Here is a tiny trained network, its code and every weight. The questions are about switching its units off for an input and a target symbol, where a switched-off unit gives its printed mean instead of its output.

import numpy as np


def w(rows, s, z=0):
    codes = np.array(rows[::2]) - 128.0
    scale = np.full(codes.shape[1], s)
    scale[-1] = z or s
    return codes * scale


def norm(h):
    return h / np.sqrt((h * h).mean(-1, keepdims=True) + 1e-5)


def f(y):
    return y / 2 * (1 + np.tanh(0.7978845608 * (y + 0.044715 * y**3)))


def softmax(a):
    e = np.exp(a - a.max(-1, keepdims=True))
    return e / e.sum(-1, keepdims=True)


def log_softmax(a):
    a = a - a.max(-1, keepdims=True)
    return a - np.log(np.exp(a).sum(-1, keepdims=True))


def net(x, mask):
    ids = ['βηλπφω'.index(c) for c in x.split()]
    T = len(ids)
    res = E[ids] + P[:T]
    r = norm(res)
    for j in range(2):
        rows = slice(3 * j, 3 * j + 3)
        q, k, v = (r @ M[0][rows].T for M in (Q, K, V))
        z = softmax(np.where(np.tri(T) > 0, q @ k.T / 3**0.5, -1e9)) @ v
        o = O[0][rows]
        res = res + np.where(mask[j], z, o[:, -1]) @ o[:, :-1]
    y = f(norm(res) @ A[0][:, :-1].T + A[0][:, -1])
    res = res + np.where(mask[2:26], y, B[0][:, -1]) @ B[0][:, :-1]
    return log_softmax(norm(res)[-1] @ U[:, :-1].T + U[:, -1])


Q, K, V, O, A, B = {}, {}, {}, {}, {}, {}
E = w([
[110,170,163,27],'β',
[72,197,106,57],'η',
[168,225,102,76],'λ',
[145,103,140,1],'π',
[26,171,85,59],'φ',
[241,131,93,72],'ω',
],0.00052)
P = w([
[132,191,154,112],'0',
[190,135,2,41],'1',
[116,132,154,157],'2',
[162,212,205,90],'3',
[151,138,30,97],'4',
[116,111,148,177],'5',
[155,215,198,111],'6',
[137,133,48,128],'7',
[112,93,152,211],'8',
[160,214,189,118],'9',
[148,137,43,103],'10',
[43,96,166,244],'11',
],0.00094)
Q[0] = w([
[112,202,164,94],'h1',
[114,154,77,145],'h1',
[139,46,124,186],'h1',
[110,87,254,174],'h2',
[106,57,250,216],'h2',
[114,163,223,86],'h2',
],0.0065)
K[0] = w([
[139,101,109,181],'h1',
[126,116,69,85],'h1',
[132,161,152,86],'h1',
[158,172,41,2],'h2',
[162,199,74,26],'h2',
[124,68,53,91],'h2',
],0.0066)
V[0] = w([
[81,120,107,110],'h1',
[129,144,253,146],'h1',
[141,75,57,139],'h1',
[27,155,91,127],'h2',
[163,186,162,171],'h2',
[177,89,134,96],'h2',
],0.0036)
O[0] = w([
[155,56,135,159,137],'h1',
[121,218,13,146,106],'h1',
[185,114,179,75,8],'h1',
[67,154,159,5,153],'h2',
[179,165,245,177,138],'h2',
[110,102,64,196,144],'h2',
],0.0023,0.0013)
A[0] = w([
[137,96,161,105,155],'n1',
[90,134,112,139,97],'n2',
[90,120,125,130,97],'n3',
[178,117,133,152,149],'n4',
[133,105,131,107,170],'n5',
[147,12,105,154,128],'n6',
[138,139,108,107,189],'n7',
[188,80,93,176,131],'n8',
[99,123,157,136,72],'n9',
[161,138,197,121,143],'n10',
[119,125,94,128,167],'n11',
[117,130,142,132,2],'n12',
[123,132,120,118,67],'n13',
[98,130,139,124,35],'n14',
[77,137,124,174,140],'n15',
[89,131,161,127,21],'n16',
[87,140,125,175,141],'n17',
[122,1,111,143,222],'n18',
[109,124,105,112,139],'n19',
[203,106,157,135,148],'n20',
[189,135,140,103,234],'n21',
[149,124,136,125,188],'n22',
[112,126,88,102,155],'n23',
[127,143,120,173,193],'n24',
],0.004,0.00098)
B[0] = w([
[127,166,154,171,103],'n1',
[152,90,149,112,170],'n2',
[133,97,126,111,139],'n3',
[122,117,175,88,90],'n4',
[134,138,142,170,146],'n5',
[89,251,97,132,91],'n6',
[121,88,119,181,244],'n7',
[86,221,205,72,101],'n8',
[131,140,117,83,81],'n9',
[132,118,121,191,144],'n10',
[150,127,152,165,207],'n11',
[167,170,123,83,31],'n12',
[150,136,121,125,105],'n13',
[161,136,119,89,85],'n14',
[108,37,168,98,220],'n15',
[170,158,112,58,76],'n16',
[104,43,179,94,205],'n17',
[39,218,103,175,166],'n18',
[147,93,131,148,193],'n19',
[112,71,203,98,84],'n20',
[65,61,130,164,253],'n21',
[96,108,131,143,156],'n22',
[166,94,132,167,244],'n23',
[88,94,170,135,204],'n24',
],0.0019,0.00057)
U = w([
[186,50,42,182,254],'β',
[127,102,157,28,163],'η',
[183,65,254,208,98],'λ',
[72,219,20,188,71],'π',
[94,150,128,42,41],'φ',
[89,224,208,192,119],'ω',
],0.0063,0.0018)

Each question gives the input, a string of symbols that net reads in full, and the target symbol t.
The units are the heads (3 rows each of Q, K, V and O) and the neurons (one row each of A and B). Each row of codes is followed by its name. A weight is (code - 128) times the scale printed after its matrix; where a second scale follows, it is the last column's (O, A, B and U).
mask holds one flag per unit, heads first, then neurons. A switched-off unit (its flag False) gives its mean, the last column of its rows in O or B, instead of its output. The means were averaged over made-up inputs and are rounded, as every weight is.
A unit's drop is (log p(t) with every unit on - log p(t) with that unit switched off) / (log p(t) with every unit on - log p(t) with every unit switched off).
The circuit of an input: a set's keep is (log p(t) with only the set's units on - log p(t) with every unit switched off) / (log p(t) with every unit on - log p(t) with every unit switched off). Starting from the 12 units with the biggest drops (on a tie, the unit counted first), units are removed one at a time, each time the one whose removal leaves the highest keep (on an exact tie, the one counted first), for as long as the keep stays at least 0.8.
circuit, biggest first: the units of the circuit, biggest drop first
unit that matters most: the unit with the biggest drop
top k neurons: the k neurons with the biggest drops, biggest first
which heads matter: for each layer, one digit per head in row order, 1 if its drop is at least 0.15 and else 0, layers parted by /
input η β λ β π, target λ: which heads matter -> 01
input β ω π η, target λ: which heads matter -> 01
input φ β π π π π β ω, target π: circuit, biggest first -> (n8 n6)
input ω η π π η η β ω β λ, target λ: unit that matters most -> n18
input π ω π, target ω: which heads matter -> 01
input ω η β η β η λ π, target η: which heads matter -> 01
input η β β η ω π ω β φ η, target η: which heads matter -> 01
input η ω β β, target λ: top 4 neurons -> (n18 n6 n8 n10)
input φ β η β η ω β φ, target ω: circuit, biggest first -> (h2 h1 n8)
input π β λ π φ, target λ: circuit, biggest first -> (h2 h1)
input λ φ η β φ π β β π β, target β: top 3 neurons -> (n8 n18 n6)
input η π π η, target β: circuit, biggest first -> (h2 n8 n18)
input π π ω π λ, target ω: circuit, biggest first -> (h2 n8 h1 n6)
input β φ π β π β ω ω β β π π, target π: circuit, biggest first -> (h2 n18)
input β β η π λ, target η: circuit, biggest first -> (h2)
input ω β β η ω β β, target λ: circuit, biggest first -> (n18 h2)
input η λ β π, target β: top 2 neurons -> (n8 n18)
input π β β π π β, target π: circuit, biggest first -> (h2 n18)
input π β λ ω ω, target λ: circuit, biggest first -> (h2 n20)
input η η η β η φ ω η, target φ: unit that matters most -> h2
input η η η η π π β π λ η, target β: top 3 neurons -> (n8 n18 n6)
